Below are the code and all the weights of a small trained network. Each question names an input and a class and asks about switching units off, where a switched-off unit gives its printed mean instead of its output.

import numpy as np


def w(rows, s, z=0):
    codes = np.array(rows[::2]) - 128.0
    scale = np.full(codes.shape[1], s)
    scale[-1] = z or s
    return codes * scale


def norm(h):
    return h / np.sqrt((h * h).mean(-1, keepdims=True) + 1e-5)


def f(y):
    return y / 2 * (1 + np.tanh(0.7978845608 * (y + 0.044715 * y**3)))


def log_softmax(a):
    a = a - a.max(-1, keepdims=True)
    return a - np.log(np.exp(a).sum(-1, keepdims=True))


def net(x, mask):
    res = np.array(x, float).reshape(1, 6) / 4 @ E
    u = 0
    for l in range(2):
        y = f(norm(res) @ A[l][:, :-1].T + A[l][:, -1])
        res = res + np.where(mask[u : u + 12], y, B[l][:, -1]) @ B[l][:, :-1]
        u += 12
    return log_softmax(norm(res)[-1] @ U[:, :-1].T + U[:, -1])


A, B = {}, {}
E = w([
[235,130,175,144,123,102,163,126,110,115,158],'x0',
[92,181,100,5,188,152,136,136,148,144,93],'x1',
[178,180,100,182,171,198,190,154,103,96,82],'x2',
[139,204,135,128,156,150,144,19,105,144,205],'x3',
[106,133,253,179,145,186,149,139,177,158,101],'x4',
[105,122,118,175,56,94,147,50,107,90,12],'x5',
],0.0062)
A[0] = w([
[88,135,157,62,149,159,165,111,104,177,111,49],'L0N0',
[122,148,48,156,155,173,155,60,67,134,99,1],'L0N1',
[109,147,155,188,115,156,71,40,147,167,175,14],'L0N2',
[167,187,94,137,125,125,147,96,24,147,196,72],'L0N3',
[98,116,122,209,28,163,145,141,119,109,97,116],'L0N4',
[33,167,90,43,169,169,67,135,150,144,115,68],'L0N5',
[153,55,208,155,96,101,64,144,140,111,94,131],'L0N6',
[164,133,170,122,177,211,174,196,122,205,120,43],'L0N7',
[145,130,137,92,128,90,90,71,126,173,254,9],'L0N8',
[115,115,86,93,119,71,107,146,143,94,56,20],'L0N9',
[141,125,36,70,150,99,80,101,83,124,110,96],'L0N10',
[83,132,131,198,65,156,168,111,111,121,86,59],'L0N11',
],0.0068,0.0031)
B[0] = w([
[114,123,101,85,117,116,101,152,196,138,187,153],'L0N0',
[96,102,232,84,120,143,93,158,80,3,132,183],'L0N1',
[136,163,39,114,110,174,147,67,152,156,158,188],'L0N2',
[139,59,128,164,193,50,88,129,102,97,12,226],'L0N3',
[219,68,111,150,157,85,68,24,77,128,94,255],'L0N4',
[79,134,50,128,101,172,235,23,114,168,217,248],'L0N5',
[137,81,141,115,86,140,59,141,174,176,86,249],'L0N6',
[164,195,170,96,157,90,98,162,169,183,122,234],'L0N7',
[84,113,135,234,190,149,178,123,124,142,69,232],'L0N8',
[167,208,109,95,205,102,202,100,126,73,113,176],'L0N9',
[93,202,108,55,64,69,105,132,176,150,54,223],'L0N10',
[167,105,91,158,169,76,150,104,63,155,147,216],'L0N11',
],0.006,0.0036)
A[1] = w([
[43,172,86,69,85,191,156,156,156,120,205,72],'L1N0',
[122,51,154,115,9,181,88,160,166,128,153,89],'L1N1',
[132,101,238,141,63,155,69,123,142,167,160,2],'L1N2',
[117,148,17,2,157,75,150,186,114,60,50,212],'L1N3',
[162,158,143,182,166,196,143,146,139,168,125,198],'L1N4',
[137,79,148,170,176,124,97,230,159,166,160,148],'L1N5',
[190,224,213,99,155,195,137,178,149,170,140,152],'L1N6',
[136,206,181,86,183,155,133,140,139,158,63,32],'L1N7',
[140,102,64,179,125,85,131,238,99,126,128,30],'L1N8',
[166,107,203,144,143,77,94,162,80,98,67,27],'L1N9',
[60,147,113,123,115,70,130,44,156,104,111,196],'L1N10',
[177,148,80,116,102,206,172,145,56,40,105,32],'L1N11',
],0.0069,0.0017)
B[1] = w([
[41,193,119,112,122,206,255,84,97,219,249,195],'L1N0',
[86,118,194,144,60,48,116,153,133,162,52,155],'L1N1',
[39,135,131,40,97,52,158,147,159,111,110,166],'L1N2',
[151,160,98,32,42,84,33,44,113,164,170,253],'L1N3',
[157,119,82,77,156,88,99,134,152,84,125,183],'L1N4',
[93,154,154,132,154,201,176,170,145,56,123,194],'L1N5',
[159,144,58,170,197,75,124,190,151,35,109,213],'L1N6',
[155,68,92,132,109,86,102,140,205,58,147,170],'L1N7',
[168,169,97,105,147,242,162,140,234,139,185,151],'L1N8',
[54,151,119,135,140,198,171,157,119,174,206,201],'L1N9',
[186,111,146,195,209,88,189,210,141,128,96,221],'L1N10',
[106,75,230,148,66,168,98,191,128,142,140,152],'L1N11',
],0.0066,0.0064)
U = w([
[143,50,134,254,155,131,142,72,58,145,74,197],'0',
[116,161,224,113,94,130,98,97,17,43,121,2],'1',
[56,200,77,46,112,162,173,70,124,210,229,150],'2',
[152,158,126,146,219,152,162,196,180,29,160,184],'3',
[179,122,90,89,71,21,48,59,110,134,98,175],'4',
[38,76,236,121,88,108,143,206,181,154,92,97],'5',
[160,119,149,85,58,216,85,155,126,150,145,5],'6',
],0.012,0.0047)

Each question gives the input, the list of numbers given to net, and the class t.
The units are the neurons (one row each of A and B). Each row of codes is followed by its name. A weight is (code - 128) times the scale printed after its matrix; where a second scale follows, it is the last column's (A, B and U).
mask holds one flag per neuron, layer by layer. A switched-off neuron (its flag False) gives its mean, the last column of its row in B, instead of its output. The means were averaged over made-up inputs and are rounded, as every weight is.
A unit's drop is (log p(t) with every unit on - log p(t) with that unit switched off) / (log p(t) with every unit on - log p(t) with every unit switched off).
The circuit of an input: a set's keep is (log p(t) with only the set's units on - log p(t) with every unit switched off) / (log p(t) with every unit on - log p(t) with every unit switched off). Starting from the 12 units with the biggest drops (on a tie, the unit counted first), units are removed one at a time, each time the one whose removal leaves the highest keep (on an exact tie, the one counted first), for as long as the keep stays at least 0.8.
units of the circuit, in order: the units of the circuit, biggest drop first
unit that matters most: the unit with the biggest drop
k most important neurons: the k neurons with the biggest drops, biggest first
top k neurons in layer l: the k neurons of layer l with the biggest drops, biggest first
drop of u: that unit's drop, to one decimal
input [4,1,4,4,1,3], class 1: top 2 neurons in layer 0 : (L0N1; L0N8)
input [1,-4,-1,2,6,0], class 4: unit that matters most : L0N2
input [2,3,-4,-8,-3,-2], class 2: top 2 neurons in layer 0 : (L0N4; L0N3)
input [0,2,-3,1,7,6], class 0: 2 most important neurons : (L0N11; L1N3)
input [-4,-4,0,6,4,-4], class 3: units of the circuit, in order : (L0N5; L1N6)
input [5,4,-1,-8,0,-1], class 4: top 3 neurons in layer 1 : (L1N3; L1N0; L1N10)
input [-5,6,3,-8,7,-6], class 2: top 2 neurons in layer 1 : (L1N0; L1N10)
input [0,-2,-3,5,8,4], class 4: units of the circuit, in order : (L1N0; L0N2)
input [-8,-6,-2,7,-7,-7], class 0: units of the circuit, in order : (L0N8; L0N3)
input [1,0,-7,7,3,7], class 0: 2 most important neurons : (L1N3; L1N10)
input [7,0,-4,8,4,-3], class 3: top 2 neurons in layer 0 : (L0N4; L0N5)
input [5,-1,-8,3,5,-4], class 5: 3 most important neurons : (L1N2; L0N6; L0N9)
input [8,2,3,4,8,6], class 3: 2 most important neurons : (L1N3; L1N6)
input [0,-7,-6,4,-5,-1], class 0: units of the circuit, in order : (L0N8)
input [-1,5,8,5,-1,7], class 1: 2 most important neurons : (L0N1; L1N11)
input [4,-6,-1,1,6,0], class 4: 2 most important neurons : (L0N2; L0N4)
input [-3,2,-8,-5,-8,-2], class 2: 2 most important neurons : (L1N0; L0N5)
input [5,-1,-5,-5,-6,-5], class 6: top 2 neurons in layer 0 : (L0N5; L0N8)
input [2,-6,6,8,-8,2], class 1: top 2 neurons in layer 0 : (L0N1; L0N5)
input [-6,-8,5,8,-1,-5], class 0: units of the circuit, in order : (L0N3)
input [6,8,6,-1,-4,4], class 4: drop of L1N3 : 0.7
input [-1,-4,-4,7,3,4], class 0: drop of L1N3 : 0.1
input [3,6,1,3,5,-5], class 3: drop of L1N6 : 0.4
input [-5,-8,-2,3,-6,-2], class 0: drop of L1N4 : 0.0
